Below are the code and all the weights of a small trained network. Each question names an input and a class and asks about switching units off, where a switched-off unit gives its printed mean instead of its output.

import numpy as np


def w(rows, s, z=0):
    codes = np.array(rows[::2]) - 128.0
    scale = np.full(codes.shape[1], s)
    scale[-1] = z or s
    return codes * scale


def norm(h):
    return h / np.sqrt((h * h).mean(-1, keepdims=True) + 1e-5)


def f(y):
    return np.maximum(y, 0)


def log_softmax(a):
    a = a - a.max(-1, keepdims=True)
    return a - np.log(np.exp(a).sum(-1, keepdims=True))


def net(x, mask):
    res = np.array(x, float).reshape(1, 4) / 4 @ E
    u = 0
    for l in range(2):
        y = f(norm(res) @ A[l][:, :-1].T + A[l][:, -1])
        res = res + np.where(mask[u : u + 4], y, B[l][:, -1]) @ B[l][:, :-1]
        u += 4
    return log_softmax(norm(res)[-1] @ U[:, :-1].T + U[:, -1])


A, B = {}, {}
E = w([
[194,115,125,6,54,161],'x0',
[57,114,245,121,97,226],'x1',
[109,201,87,104,137,225],'x2',
[10,69,38,61,81,103],'x3',
],0.0017)
A[0] = w([
[126,154,106,188,168,104,107],'L0N0',
[105,178,67,164,97,250,243],'L0N1',
[67,68,177,121,125,196,2],'L0N2',
[157,3,186,181,70,60,67],'L0N3',
],0.0043,0.0019)
B[0] = w([
[94,174,214,144,79,38,186],'L0N0',
[123,41,116,100,219,114,251],'L0N1',
[194,195,57,230,4,104,169],'L0N2',
[108,70,97,56,245,241,201],'L0N3',
],0.0037,0.0031)
A[1] = w([
[221,119,63,121,181,51,112],'L1N0',
[112,128,186,153,90,193,23],'L1N1',
[195,156,151,1,99,113,42],'L1N2',
[193,234,157,109,194,168,254],'L1N3',
],0.0057,0.0012)
B[1] = w([
[152,161,136,110,53,236,253],'L1N0',
[234,218,42,122,40,125,162],'L1N1',
[53,192,158,253,226,21,219],'L1N2',
[98,23,145,84,94,99,231],'L1N3',
],0.005,0.0041)
U = w([
[196,213,93,175,2,175,95],'0',
[113,59,154,108,125,80,253],'1',
[81,191,177,233,233,25,75],'2',
[142,20,125,62,232,202,43],'3',
],0.0081,0.0045)

Each question gives the input, the list of numbers given to net, and the class t.
The units are the neurons (one row each of A and B). Each row of codes is followed by its name. A weight is (code - 128) times the scale printed after its matrix; where a second scale follows, it is the last column's (A, B and U).
mask holds one flag per neuron, layer by layer. A switched-off neuron (its flag False) gives its mean, the last column of its row in B, instead of its output. The means were averaged over made-up inputs and are rounded, as every weight is.
A unit's drop is (log p(t) with every unit on - log p(t) with that unit switched off) / (log p(t) with every unit on - log p(t) with every unit switched off).
The circuit of an input: a set's keep is (log p(t) with only the set's units on - log p(t) with every unit switched off) / (log p(t) with every unit on - log p(t) with every unit switched off). Starting from all 8 units, units are removed one at a time, each time the one whose removal leaves the highest keep (on an exact tie, the one counted first), for as long as the keep stays at least 0.8.
units of the circuit, in order: the units of the circuit, biggest drop first
k most important neurons: the k neurons with the biggest drops, biggest first
k most important neurons of layer l: the k neurons of layer l with the biggest drops, biggest first
input [-4,-3,-8,6], class 3: 3 most important neurons	(L0N3; L1N2; L1N3)
input [-4,7,1,1], class 0: units of the circuit, in order	(L1N1)
input [-6,-6,8,-2], class 3: 2 most important neurons of layer 0	(L0N1; L0N2)
input [0,4,-4,-1], class 0: 4 most important neurons	(L0N2; L0N1; L1N1; L1N3)
input [8,4,3,7], class 2: units of the circuit, in order	(L1N2; L1N0; L1N3)
input [-4,5,-3,-8], class 1: units of the circuit, in order	(L1N3; L1N2)
input [1,-6,-1,-5], class 0: 2 most important neurons	(L1N0; L0N3)
input [-7,-7,3,6], class 0: 3 most important neurons	(L1N2; L1N0; L1N3)
input [7,-5,-3,6], class 2: units of the circuit, in order	(L1N2; L1N3)
input [-5,-4,5,-5], class 1: units of the circuit, in order	(L1N3; L1N2; L0N0)
input [-7,3,-3,-8], class 1: units of the circuit, in order	(L1N2; L1N3)
input [-5,-5,-7,1], class 3: 4 most important neurons	(L0N3; L1N2; L0N2; L1N1)
input [6,-5,5,-3], class 2: 2 most important neurons	(L1N2; L0N3)
input [-4,7,-1,-1], class 0: 2 most important neurons	(L1N1; L1N2)
input [2,-5,0,-1], class 0: units of the circuit, in order	(L1N0)
input [-3,1,-5,-7], class 1: 3 most important neurons	(L1N3; L1N2; L0N1)
input [1,5,-1,-3], class 0: 2 most important neurons	(L1N1; L0N2)
input [4,8,1,-4], class 0: 2 most important neurons	(L1N1; L0N2)
input [-1,-6,1,-7], class 1: 2 most important neurons of layer 0	(L0N2; L0N0)
input [-1,-4,-6,5], class 3: most important neuron	(L0N3)
input [8,1,7,7], class 2: 3 most important neurons of layer 1	(L1N2; L1N0; L1N3)
input [-5,0,-7,-7], class 1: 2 most important neurons of layer 1	(L1N2; L1N3)
input [-4,-7,-5,-4], class 0: 2 most important neurons of layer 1	(L1N0; L1N2)
input [-3,-8,7,4], class 0: 2 most important neurons of layer 0	(L0N3; L0N0)
input [-1,-3,4,-1], class 3: 2 most important neurons of layer 1	(L1N1; L1N2)
input [6,2,5,-2], class 2: 3 most important neurons	(L1N2; L0N3; L1N0)
input [0,3,8,-6], class 3: units of the circuit, in order	(L0N1)
